Below is a small trained network, with its code and all its weights. Each question gives an input and a target symbol and asks what happens when units are switched off, that is, made to give their printed mean instead of their output.

import numpy as np


def w(rows, s, z=0):
    codes = np.array(rows[::2]) - 128.0
    scale = np.full(codes.shape[1], s)
    scale[-1] = z or s
    return codes * scale


def f(y):
    return np.maximum(y, 0)


def softmax(a):
    e = np.exp(a - a.max(-1, keepdims=True))
    return e / e.sum(-1, keepdims=True)


def log_softmax(a):
    a = a - a.max(-1, keepdims=True)
    return a - np.log(np.exp(a).sum(-1, keepdims=True))


def net(x, mask):
    ids = ['Φαβγηψ'.index(c) for c in x.split()]
    T = len(ids)
    res = E[ids] + P[:T]
    u = 0
    for l in range(2):
        q, k, v = (res @ M[l].T for M in (Q, K, V))
        z = softmax(np.where(np.tri(T) > 0, q @ k.T / 4**0.5, -1e9)) @ v
        res = res + np.where(mask[u], z, O[l][:, -1]) @ O[l][:, :-1]
        u += 1
        y = f(res @ A[l][:, :-1].T + A[l][:, -1])
        res = res + np.where(mask[u : u + 12], y, B[l][:, -1]) @ B[l][:, :-1]
        u += 12
    return log_softmax(res[-1] @ U[:, :-1].T + U[:, -1])


Q, K, V, O, A, B = {}, {}, {}, {}, {}, {}
E = w([
[112,136,187],'Φ',
[94,60,109],'α',
[105,164,114],'β',
[94,148,174],'γ',
[248,136,126],'η',
[80,68,98],'ψ',
],0.017)
P = w([
[47,3,134],'0',
[227,119,127],'1',
[197,111,167],'2',
[161,118,172],'3',
[135,142,137],'4',
[114,154,124],'5',
[114,173,115],'6',
[103,190,104],'7',
[91,198,108],'8',
[82,210,95],'9',
[87,225,101],'10',
[65,235,94],'11',
],0.0068)
Q[0] = w([
[100,167,106],'0.h1',
[98,155,48],'0.h1',
[143,254,128],'0.h1',
[46,200,154],'0.h1',
],0.0088)
K[0] = w([
[108,185,85],'0.h1',
[183,254,187],'0.h1',
[210,75,152],'0.h1',
[113,106,116],'0.h1',
],0.0068)
V[0] = w([
[254,210,133],'0.h1',
[222,166,105],'0.h1',
[103,1,152],'0.h1',
[167,62,81],'0.h1',
],0.0077)
O[0] = w([
[255,133,191,6],'0.h1',
[104,130,178,60],'0.h1',
[201,141,109,253],'0.h1',
[140,225,49,177],'0.h1',
],0.0082,0.0054)
A[0] = w([
[168,171,214,30],'0.n1',
[168,178,122,110],'0.n2',
[183,200,142,129],'0.n3',
[73,40,255,178],'0.n4',
[187,56,63,251],'0.n5',
[56,97,169,93],'0.n6',
[62,27,158,154],'0.n7',
[166,204,146,111],'0.n8',
[154,42,175,214],'0.n9',
[118,186,93,224],'0.n10',
[105,100,112,202],'0.n11',
[157,177,202,28],'0.n12',
],0.0092,0.003)
B[0] = w([
[90,100,198,146],'0.n1',
[63,16,130,160],'0.n2',
[109,22,180,176],'0.n3',
[220,128,85,144],'0.n4',
[100,71,62,253],'0.n5',
[134,17,75,164],'0.n6',
[115,86,196,217],'0.n7',
[141,80,138,170],'0.n8',
[133,165,9,144],'0.n9',
[109,228,255,225],'0.n10',
[89,160,180,212],'0.n11',
[103,130,233,143],'0.n12',
],0.0057,0.0062)
Q[1] = w([
[53,83,112],'1.h1',
[78,193,90],'1.h1',
[2,248,130],'1.h1',
[99,51,236],'1.h1',
],0.0069)
K[1] = w([
[194,148,121],'1.h1',
[72,235,100],'1.h1',
[254,208,199],'1.h1',
[146,171,121],'1.h1',
],0.0083)
V[1] = w([
[160,193,26],'1.h1',
[222,56,20],'1.h1',
[35,81,165],'1.h1',
[190,2,166],'1.h1',
],0.0085)
O[1] = w([
[112,57,164,114],'1.h1',
[146,102,195,142],'1.h1',
[254,127,150,255],'1.h1',
[103,85,81,116],'1.h1',
],0.0083,0.0057)
A[1] = w([
[131,78,88,118],'1.n1',
[16,148,138,168],'1.n2',
[161,144,248,77],'1.n3',
[159,76,117,144],'1.n4',
[123,126,79,172],'1.n5',
[165,62,126,144],'1.n6',
[152,237,135,253],'1.n7',
[91,206,2,108],'1.n8',
[222,157,148,168],'1.n9',
[44,109,150,134],'1.n10',
[129,53,157,164],'1.n11',
[144,72,138,158],'1.n12',
],0.0095,0.0048)
B[1] = w([
[206,129,87,210],'1.n1',
[97,95,229,254],'1.n2',
[64,50,143,190],'1.n3',
[102,149,27,220],'1.n4',
[142,124,159,193],'1.n5',
[107,183,126,238],'1.n6',
[254,166,90,234],'1.n7',
[140,54,169,201],'1.n8',
[24,128,78,210],'1.n9',
[76,74,100,206],'1.n10',
[36,199,138,246],'1.n11',
[106,121,53,224],'1.n12',
],0.0062,0.0056)
U = w([
[145,112,128,227],'Φ',
[170,142,167,6],'α',
[250,50,180,64],'β',
[162,156,52,20],'γ',
[140,48,221,242],'η',
[187,141,178,130],'ψ',
],0.011,0.0018)

Each question gives the input, a string of symbols that net reads in full, and the target symbol t.
The units are the heads (4 rows each of Q, K, V and O) and the neurons (one row each of A and B). Each row of codes is followed by its name. A weight is (code - 128) times the scale printed after its matrix; where a second scale follows, it is the last column's (O, A, B and U).
mask holds one flag per unit, layer by layer, with each layer's heads first. A switched-off unit (its flag False) gives its mean, the last column of its rows in O or B, instead of its output. The means were averaged over made-up inputs and are rounded, as every weight is.
A unit's drop is (log p(t) with every unit on - log p(t) with that unit switched off) / (log p(t) with every unit on - log p(t) with every unit switched off).
The circuit of an input: a set's keep is (log p(t) with only the set's units on - log p(t) with every unit switched off) / (log p(t) with every unit on - log p(t) with every unit switched off). Starting from the 12 units with the biggest drops (on a tie, the unit counted first), units are removed one at a time, each time the one whose removal leaves the highest keep (on an exact tie, the one counted first), for as long as the keep stays at least 0.8.
circuit, biggest first: the units of the circuit, biggest drop first
unit that matters most: the unit with the biggest drop
k most important neurons: the k neurons with the biggest drops, biggest first
k most important neurons of layer l: the k neurons of layer l with the biggest drops, biggest first
drop of u: that unit's drop, to one decimal
input α Φ β α Φ α ψ η γ ψ α α, target η: circuit, biggest first	[1.h1, 1.n2, 0.h1]
input Φ ψ Φ Φ ψ Φ η Φ ψ α ψ, target η: circuit, biggest first	[1.h1, 1.n2, 0.h1, 0.n7]
input γ ψ ψ α ψ β ψ α ψ η ψ β, target ψ: unit that matters most	1.n7
input ψ α η ψ η Φ η, target η: circuit, biggest first	[0.h1, 1.n3, 1.n9, 1.h1]
input α ψ β ψ α ψ η, target γ: 2 most important neurons	[1.n9, 0.n7]
input ψ Φ β ψ η, target γ: 3 most important neurons of layer 0	[0.n7, 0.n11, 0.n10]
input α β α β ψ β η ψ ψ, target η: circuit, biggest first	[1.h1, 1.n2]
input α ψ Φ η α η η η β β ψ η, target η: 2 most important neurons	[1.n3, 0.n3]
input α Φ η η, target Φ: 3 most important neurons	[1.n9, 1.n4, 1.n3]
input Φ Φ α ψ, target γ: 2 most important neurons of layer 0	[0.n10, 0.n5]
input γ β γ, target γ: 2 most important neurons of layer 0	[0.n4, 0.n10]
input α Φ γ ψ, target γ: 2 most important neurons	[0.n10, 1.n2]
input Φ η ψ η, target Φ: drop of 0.n5	0.0
input η ψ Φ ψ ψ η β η α η β, target η: unit that matters most	0.h1
input γ Φ β Φ, target γ: drop of 1.n8	0.1
input α Φ α β β ψ β α ψ ψ β α, target η: drop of 0.h1	0.3
input γ γ γ, target γ: drop of 0.n4	0.2
